Each row of numbers belongs to one of the objects below and depends on some of the facts about them. Some rows are named. Which object is each other row?

Some facts about the objects:
[gristul sufedrel kezistam dube lumo redus] α grugi
[ziper klebram tagror peplarel brebros] α stibrin
[dodral drolum] α brestis
[barafa briskil pubrok driskam] α nafa
[dadutis sodeba fluviza drefu dreplil stuzi dozono] α velon
[mizun drosta kalir] α kozur
[kletri flavek flugrege vebriflil pimum vostan] α dostas
[bredro grigral skabram] α fustal
[vuvil] α stegen
[plove rolom gridon viki flesal duferem brutus] α skatripi
[nafa dadroda] α peda
[vozor daskotra kleflim bristaklo lumil mitil] α dreluk
[lidoskik kogrus gefa] α taki
[drigules goplam trupla drogror] α bripun
[kesti lufol zagafun mobetrak flagrom] α skulor
[floflufol flubu bavegra] α klogilan
[velon plozik gibres disku bripun] α klebruplo
[zugur getro gizom] α kuflom
[nogruk tuplus brupos] α kuflo
[retron kabes stostam zikar] α regrin
[plisan magru klisti skifun levas] α fluflor
[sesko drimi] α skiklir
[popo grenur gubol drofinas vafli magrogra brogefos] α drale
[brorol dostas fibe] α graklu
[dreluk skiklir] α dubri
[tritu pefles dreskuna noro zodrur] α lidoskik
[boko trosos gruvem rala] α skifun
[fibri vefovul tono ruro] α klofi
[stopiri kledas kladum ripok gresus flekal brasol] α plozik
[fustal nugrem dadim kedrafi listotrom] α zirol
[guflo lati] α magrogra
[sigrin grugi dopin drira flefuzi klogilan pokun] α mudu
[triplimar tragur] α pludres
[vestem munar sodo taplo maplamil zapu viba] α gubol
[kuflo kegre vugrel stegen mubri] α bobrus
[brestis] α begi
[gestu grezoplak latoskem] α gizom
[bredaval draka skifler] α vugrel
[pludres tribrik skotrul zolo] α brostos
[steren teguplin drovo] α peplarel
[dakle griskan brolok kamak] α setrom
[brunelik] α levas
[pludo klelal gupum stistok] α vafli
[stumu flisti] α dadroda
[nibres tromum fluzu] α mobetrak
[drefli skipan komon visul patu stugrir vaklar] α pipu
[grani] α kabes
[pipu skatripi] α fleni
[niklak] α brolok
[nopon] α klisti
{gristul kletri nogruk retron plisan vefovul vestem flubu gestu bredaval steren tribrik kladum gibres drira lumil visul stistok dozono} Ξ c
{ziper dodral fluviza tragur flugrege kleflim dreskuna kedrafi rala ruro skifler mubri} Ξ g
{klebram vozor getro guflo goplam kalir gupum gruvem flesal} Ξ f
{barafa mizun vuvil drigules kesti floflufol zugur brorol flavek kogrus tritu boko fibri briskil stopiri drolum teguplin pubrok nugrem viki grezoplak vebriflil brunelik pludo tono stumu trosos nibres drefli skipan pefles dadim flagrom munar drefu zolo disku kegre griskan sufedrel nopon gresus dreplil pimum zodrur listotrom lumo duferem flisti vaklar kamak vostan mitil lati flekal stuzi brasol} Ξ a
{dadutis bredro gridon sesko popo drosta magru drimi triplimar zagafun dakle tagror komon tromum kezistam stugrir maplamil brebros brutus zapu viba} Ξ b
{plove lufol sodeba grenur tuplus latoskem skotrul niklak klelal noro bristaklo grigral patu brogefos fluzu drovo} Ξ e
{rolom daskotra sigrin stostam kledas ripok draka grani trupla skabram flefuzi drogror sodo dube taplo brupos pokun bavegra fibe driskam redus zikar} Ξ d
dodral ρ driskam viki
dadutis ρ lati
vuvil ρ plove
vozor ρ flavek
kesti ρ ziper brutus vebriflil zapu
setrom ρ drogror steren zodrur
rolom ρ gefa dakle
zugur ρ ziper brutus trupla
plisan ρ zodrur
sesko ρ brutus
grenur ρ driskam stostam
flavek ρ plisan
dreluk ρ grenur
tritu ρ brunelik
kabes ρ driskam
drosta ρ disku
magru ρ ziper flavek disku vefovul
boko ρ ziper
drimi ρ driskam flisti
fibri ρ nugrem
stopiri ρ taplo gibres
graklu ρ disku
grugi ρ steren dopin
tragur ρ ziper brupos
zagafun ρ dozono dakle
drolum ρ zikar
bredaval ρ grezoplak zapu
steren ρ ziper
flugrege ρ dozono stistok sesko
pubrok ρ vefovul
tribrik ρ grigral brutus
dakle ρ grenur flavek fluzu steren
viki ρ driskam
grezoplak ρ plisan
vebriflil ρ mitil ziper
mobetrak ρ brolok disku vefovul
brunelik ρ ziper
trosos ρ ruro
pefles ρ skabram
tagror ρ stistok zapu
flagrom ρ dakle
dreskuna ρ fluflor
skotrul ρ lati
grani ρ disku
pipu ρ bristaklo
gibres ρ stistok sesko brupos zodrur
niklak ρ brolok gruvem stostam
regrin ρ steren
drira ρ plisan nogruk dodral dakle
kedrafi ρ stibrin
disku ρ sesko
gruvem ρ ziper
klisti ρ nogruk
bripun ρ driskam kezistam
griskan ρ barafa bristaklo
trupla ρ gristul
visul ρ sesko kezistam
nopon ρ kuflom
grigral ρ steren stostam
stegen ρ brunelik brolok drogror
magrogra ρ grezoplak
rala ρ driskam niklak fluzu
patu ρ drosta
ruro ρ driskam zodrur zapu
kezistam ρ gruvem
drogror ρ driskam ziper
dube ρ grigral zapu
taplo ρ dozono
klogilan ρ driskam
bobrus ρ driskam ziper
zodrur ρ ziper
pokun ρ plisan vebriflil
skifun ρ grenur
brolok ρ dozono
bavegra ρ skulor teguplin
kozur ρ bristaklo bobrus
kuflom ρ dozono stistok
brebros ρ pipu
fluzu ρ dozono
duferem ρ taplo
stistok ρ zodrur
flisti ρ disku brupos
driskam ρ ziper
flekal ρ gruvem stistok vefovul
gefa ρ mitil bristaklo zapu
zapu ρ ziper
stuzi ρ dadim dozono
zikar ρ ruro
[gristul kesti plisan flavek dreluk tuplus brestis drofinas teguplin dakle drefli skipan begi regrin noro klisti nopon dubri stegen peplarel kezistam dube stugrir skifun listotrom brolok brebros lumo redus zapu drovo] τ 972
[ziper dodral dadutis mizun vuvil zirol nafa drigules rolom velon sodeba grenur brorol getro tritu fluviza boko vefovul guflo graklu skulor gizom tragur bredaval kledas drale taki kladum stibrin vebriflil vafli pludo trosos pefles latoskem dadim komon tromum gibres mudu dostas griskan trupla grigral skabram rala pimum flefuzi klogilan bobrus bavegra skifler flesal kozur duferem flisti brostos vostan brasol zikar] τ 333
[klebram kletri plove klofi setrom floflufol peda gridon retron kogrus magru drimi stostam drolum nugrem grezoplak stumu munar skotrul grani pipu niklak klelal gupum zolo disku visul vugrel fleni dreplil patu sodo brogefos maplamil brutus vaklar driskam lati flekal skatripi levas dozono] τ 742
[barafa bredro lidoskik lufol klebruplo kabes stopiri fustal sigrin triplimar kuflo goplam pludres flugrege tribrik plozik brunelik ripok kleflim tagror dreskuna kalir kedrafi kegre sufedrel gresus ruro pokun fibe mubri kamak stuzi viba] τ 891
[dadroda vozor zugur nogruk sesko popo drosta daskotra fluflor fibri briskil skiklir vestem gubol flubu grugi zagafun gestu steren pubrok viki mobetrak tono nibres draka flagrom drefu dopin drira bristaklo lumil gruvem bripun magrogra drogror taplo brupos zodrur kuflom fluzu stistok mitil gefa] τ 324

Some rows with their names:
gupum: [-10 -16  -5  11  10  -8 -11   3  -7  -4  -1 -16 -13  -6   5  -3   6  23
  -6  16   1  -1  -3  10 -18 -16   3  22  -7]
dube: [ -7  -1  -3  17   9   0 -15   4  -7 -12  -5 -19 -18  -9   4  -2   3  22
  -1  18  -5   1  -4  10 -22 -16  10  18  -3]
gubol: [ -3 -27  -5  17  11  -7  -5  -7 -10 -10   7  -6 -16 -10  -2   4  10  10
  -7  11 -20   3  -6  -1  -9 -18   1  29 -14]
brasol: [-12  -9  -7  12  11  -2 -14   3 -10   2   4 -10 -14  -6  -2   1   6  24
   1  17   2   1  -6  14 -29 -14   1  13  -1]
mubri: [-11 -10   1  -1   1  -3 -16  13  -9 -10  -1   3  -5  -1   1  -2   2   7
   5   5  -1  -3 -10   8 -16 -13   6  20  13]
zolo: [ -7 -11  -7  16   9  -3 -11   3 -12  -5   5 -14 -14 -10  -2  -3   8  24
  -3  19   1  -1  -6  13 -24 -14   4  18  -5]
dadroda: [  3 -17  -5  24  12   0  -5  -6 -13 -12   5  -4 -10 -11  -4   3   6  12
  -6   5 -18   3  -5   5 -15 -13   4  26 -12]
zagafun: [  5 -11 -10  30   9 -14  -3   4  -8   0   0 -22 -11  -9   5  -1   9  28
  -4  14  -8  -4 -10   2 -28 -12  10  18 -22]
patu: [ -1  -8  -7  19   5  -5 -13   7 -11   2   5 -18 -10  -4   6  -3   6  26
   1  13  -4  -2 -10  10 -22 -13  11  22  -9]
flekal: [-10 -10  -8  18  13  -1 -10   1 -10  -1   4 -13 -14  -6   2   3   8  26
   2  18  -3   0 -10  15 -28 -16   2  15  -4]
gristul: [  1   2   0  14   5 -15 -17   8  -3  -2 -15 -25 -11  -5   8  -7  -4  25
  -8   8  -1   1   8  -2 -24 -14  14  12 -15]
tritu: [-10  -7  -6  15   6  -2 -14   7  -8  -4   6 -15 -15  -8   0   1   7  25
   0  19   2  -1 -12  14 -24 -14   4  20  -1]
drolum: [ -8 -10  -7  18   9  -2 -11   4 -10  -5   6 -16 -15  -9   1   0   8  25
  -1  20  -2  -1 -11  14 -23 -15   5  20  -4]
brunelik: [-13  -3  -3   2  -1  -5 -15  13  -8  -4   9  -8  -9  -5  -3  -3   6  22
   3  17   9  -5 -15  13 -24 -15   0  12   3]
grugi: [  3 -11  -4  30  11   1  -3  -3  -7 -22   0  -6 -10 -15  -4   5   6  11
  -7   7 -17   1 -10   5 -17 -12   5  25  -9]
zugur: [ -2 -17 -10  27  15  -3  -2  -1 -13  -8   5 -15 -13 -11   3  -1  12  26
  -4  20  -5  -3 -11  14 -23 -13   5  21 -12]
gruvem: [ -1 -19  -8  25  15  -6  -1  -1 -11  -8  -2 -16  -9  -9   7  -4   8  25
  -8  13  -3  -3  -4  13 -19 -13   5  22 -12]
getro: [ -9 -10  -4  11   8  -5 -14   7  -7  -3  -1 -14 -10  -6   3  -3   3  24
  -5  13   4  -1  -4  13 -21 -14   4  20  -2]
setrom: [ -3  -9  -2  17   6   3 -14   0  -8 -10   6  -6 -11  -8  -2   6   3  12
  -1   6 -16   4 -10   6 -16 -16   4  26  -4]
fibe: [-11  -4  -1   0  -1  -7 -16  14  -7  -4   4  -7  -6  -3   0  -4   3  19
   2  11   7  -5 -12   9 -23 -14   3  14   3]
brebros: [ -2   2  -4  17   4  -9 -18   7  -7   2  -2 -26 -18  -5   6  -3   3  28
   1  18  -7   1  -5   1 -28 -16  13  14 -15]

Which object is each row?
No name comes twice in this set of rows, the named rows included.
[ -5  -9  -5  14   4  -2 -16   9 -11   1   5 -14 -10  -3   6  -2   4  24
   1  12  -1  -1 -10  14 -20 -13   9  24  -1]	rolom
[-14  -6  -2  -1   4  -5 -14  12  -5  -1   1  -6  -4   0   2  -2   2  22
   3   9   9  -5 -10  13 -25 -16  -1  10   2]	goplam
[ -7  -8  -6  15   4   0 -16   7 -13   0  10 -15 -13  -6   2  -2   7  26
   2  18   2  -1 -13  17 -22 -14   7  23  -1]	duferem
[ -3 -24  -9  21  13 -11  -2  -1 -10  -6   1 -15 -14  -9   5  -2  11  22
  -7  17  -8  -3  -6   6 -17 -15   5  23 -13]	taplo
[ -1   2  -4  16   4 -10 -18   6  -8   3  -2 -25 -18  -6   4  -4   2  27
   0  17  -5   1  -2   1 -28 -15  13  13 -15]	dakle
[-11   0  -1   4  -1  -6 -15  16  -2 -10   2  -9  -6  -5   1  -1   4  19
   3  12   6  -6 -16   9 -24 -14   4  14   4]	pokun
[  3  -5  -7  18   2 -12 -15   8 -12   8   4 -20 -10  -5   3  -6   4  28
  -2  12  -1  -2  -5   3 -27 -11  12  18 -17]	gridon
[ -8  -6  -4  14   7  -6 -14   8  -6  -7  -2 -12 -11  -9  -1  -2   4  20
  -5  14   2  -1  -5   9 -23 -12   6  18   0]	flefuzi
[ -9  -2   2   2  -3   1 -18  10  -4 -10  10   1  -6  -3  -4   5   1  10
   5   4  -7  -1 -18   5 -17 -17   1  20   4]	kabes
[ -4 -10  -7  14   3 -18 -13   8  -6   6   1 -21 -16  -6   2  -2   7  25
  -5  17  -3  -2  -5  -3 -26 -15   8  16 -17]	maplamil
[ -6  -2  -2  14  10  -2 -16   3  -9 -11  -5 -18 -17 -10   1  -5   2  21
  -3  18  -3   2   1   9 -22 -14   9  16  -3]	redus
[ -8  -2  -4  15  10   0 -15   2 -11 -12   0 -18 -20 -12  -2  -5   5  23
  -3  23   0   2  -1  13 -24 -15   7  15  -3]	lumo
[  2 -19 -11  26  12  -3  -4  -2 -19  -4   9 -15 -11 -10   3  -6  10  26
  -4  18  -3  -2  -8  16 -21 -12   7  23 -12]	viki
[ -1   5  -3  18   4 -10 -17   8  -6  -3  -5 -25 -18  -9   2  -4   2  26
  -3  18  -4   1  -1   0 -29 -14  13  11 -14]	kezistam

Now the same objects, written a new way:
Known rows:
mizun: [  8   5  -7   8  -3  11   6  -9   3  10   1   6  -2   8  -1   0  -6 -10
  -2   3   3   4 -13  -6  -1  -7  12 -11  13  15]
tromum: [-13   0   4  10   0   5  -3  -1   6   0  11  -2  20   1   7   1   2   8
  -2   5   1  -1   7   6   2   5 -10 -10  -2 -17]
klisti: [ -7  11   5  -4  15 -14   5   2   8  -2  -8 -11  -6  21   7  -6  -4  -2
   7   8  -2   1  -2   5  -1  -7  -1   6  -3   5]
viki: [ 17  -5   5  -9   4   7  -5  -5   5  -4  -2 -10 -15   5   0 -10   5  -8
  -2  -6   4  23 -13  -5 -23  -4   3 -17  22  14]
dozono: [ -9 -26  16  18   9  -3 -14  -8 -38  -3  16 -11   5 -21   5  -9  -6  18
  15 -39  -3  -2   5   3 -18  -7  11  13  -8 -23]
brunelik: [ 15  25  -4  20  -6   6   6 -17  17  -4  -2  14  -3  -4  -3  -8  12 -17
   8  12  22   9 -16  15   1  -7  11   4   6  24]
drimi: [ -2 -21   7 -16   1  -4 -10  -2  -6   0  -4  -5  14  -1  13 -16  14  27
 -12 -14   4   2  17   0  -5   6  -6  -7   0 -12]
flavek: [  8   7   1  10  12  -1   6 -12  -4   1  -2  -2 -12  14  -1  -1   0  -9
  -7   4  12  19 -13  16  -8  -9  18   4   9  22]
briskil: [ 11  -3  -6   2  -3  11   4  -7  -1   9   5   4  -5   9   1   1 -11  -6
 -12  -4   3   8 -13 -15  -3  -6   8 -16  20  11]
nogruk: [-14  -8  11   3   3  -2  -7   6  -3 -16  15  -9   4  -8   7   2  -3  11
  -6 -11  -4  13  12   1 -11   8 -13   6  -3 -17]
flekal: [ 19 -17  -8   7   2  -2   0 -19 -31  18 -25  14 -27  -4   9  -8   8  29
  -1   3   7   3 -10 -25 -12  -8   4  -7  15  17]
stibrin: [  3   6   3  11  -2  -5   4   6   4  -3   0  -4  13  11   1   4 -12  -2
  13   0  -9  -5  -3  -5   4  -1   3  -1   4   2]
trupla: [ -3  -3  -1   5  -1  -8  -4   4 -23   1  -8   3 -26 -24 -13   7   5   2
  13  -3   7 -12  -2  -3   4   6 -10  14 -16 -15]
kezistam: [ -6   0  16   7  10  -6  -3  -6   1  -6   7  -9   9   2   5   0   8  11
  -6  10  10  11   9  35   0   4  -1  -2  -8 -10]
dadroda: [  6  -1   4  -3  -1 -10   2   7   1   0   0  -5   7  10   5   2 -13   3
   5  -5 -10  -3  -2 -15   3  -1   0  -7   8  -2]
gibres: [ -7  -5  12   9   7 -13 -11 -11 -16   2  -3   3 -11 -20   7  -8   8  19
  15   4  14 -11   4   4  -2  -1 -11  -1 -14 -25]
flugrege: [  1  20   1 -13  -2  -4  -4  -8  19 -13  -3  16  -7 -19  -2  -8  10 -10
  13  23   9 -15  11  15   7  -8  -3  11 -17   5]
bavegra: [ -9  -2  -8 -21  -3   5  -2  11   5  -1   1   3  -8 -10  -9   8  -1  -9
  -4   7 -10 -13   9  -4   8   3  -9   5 -13  -8]
skifun: [ -6  11   5  -5  15 -15   4   0   6  -4  -9 -11 -10  16   9  -7  -3  -2
   6   8   1   5   0   9  -3  -7   1   8  -3   7]
kalir: [-22  23   4   6  -8   3   1   8  17 -13  12   2  18 -17   0   4   4   0
  21  22   3 -20  24  18   6   3 -25  10 -22 -24]
stostam: [ -3 -21  -2 -15  -3   2  -5  13 -24 -13   3  -8  -8 -17  -9   5   2   8
  -6 -26 -15  10  16  -2 -14   6   2  26  -8   1]

Name these rows:
No name comes twice in this set of rows, the named rows included.
[ -6 -20  -8 -29  -9  10  -3  18 -13   1   2  -3   2  -7  -8   7  -1   3
 -12 -15 -21  -5  20  -9  -1   6   0   9  -6  -3]	sodo
[-10 -11  12  -9  12  -6 -12  -7   6 -10   8  -3   1  -4  18 -12   4  17
 -12  -2   2   7  14  -3  -9   1  -9  -7  -3 -14]	zagafun
[ 25 -20   1  20  -2  -1   0 -17 -42  16  -9   3 -12  -6  -2  -4   0  17
   9 -23   7   6 -17  -8  -9 -10  23  -3  15  13]	disku
[  5  27 -14  48  -5  10   9 -20   1  10 -11  23 -18  -8  -1   8   4  -4
  21  35  12  -5 -26  -9   0  -5  -3  -2   6  15]	gresus
[ -8  -9  12   4   1  -8  -8   6  -6 -18  11  -9   3  -9   6   1   0  13
  -5 -15   1  15  12   8  -8  10 -12   6  -4 -16]	steren
[  1 -11  16  -6   0  -8 -10   4  -2 -19  13  -6  12 -10   6   2  -1  16
  -9 -10  -1  13  17  17  -2   7  -5   0  -4 -12]	stistok
[  6  -2   5   3  -3  -8   3   9  -1  -2   4  -6   8  10   2   5 -16   3
   6  -8 -11   1  -1 -13   3  -1   3  -5   8  -3]	fluflor
[ 12  22  -7  33   4   1   2 -29   0   6 -16  29 -28 -14   6  -4  10   1
  18  37  18  -5 -20  -5  -5 -13   1  -2   2  19]	stopiri
[  3 -35  -8 -16  -1  25 -16  12  -7   3  -4  -5  -5 -16 -21  14  12  -8
 -13 -14 -29   4  -8  -2 -16  12   1  -6   0   2]	plove
[ 22  -7   1 -10   1   0   0 -12  -3   6  -1   9 -11   3   3  -7  -4   1
 -13  -5   9  10  -7  -6   0 -10  12 -16  16  14]	pubrok

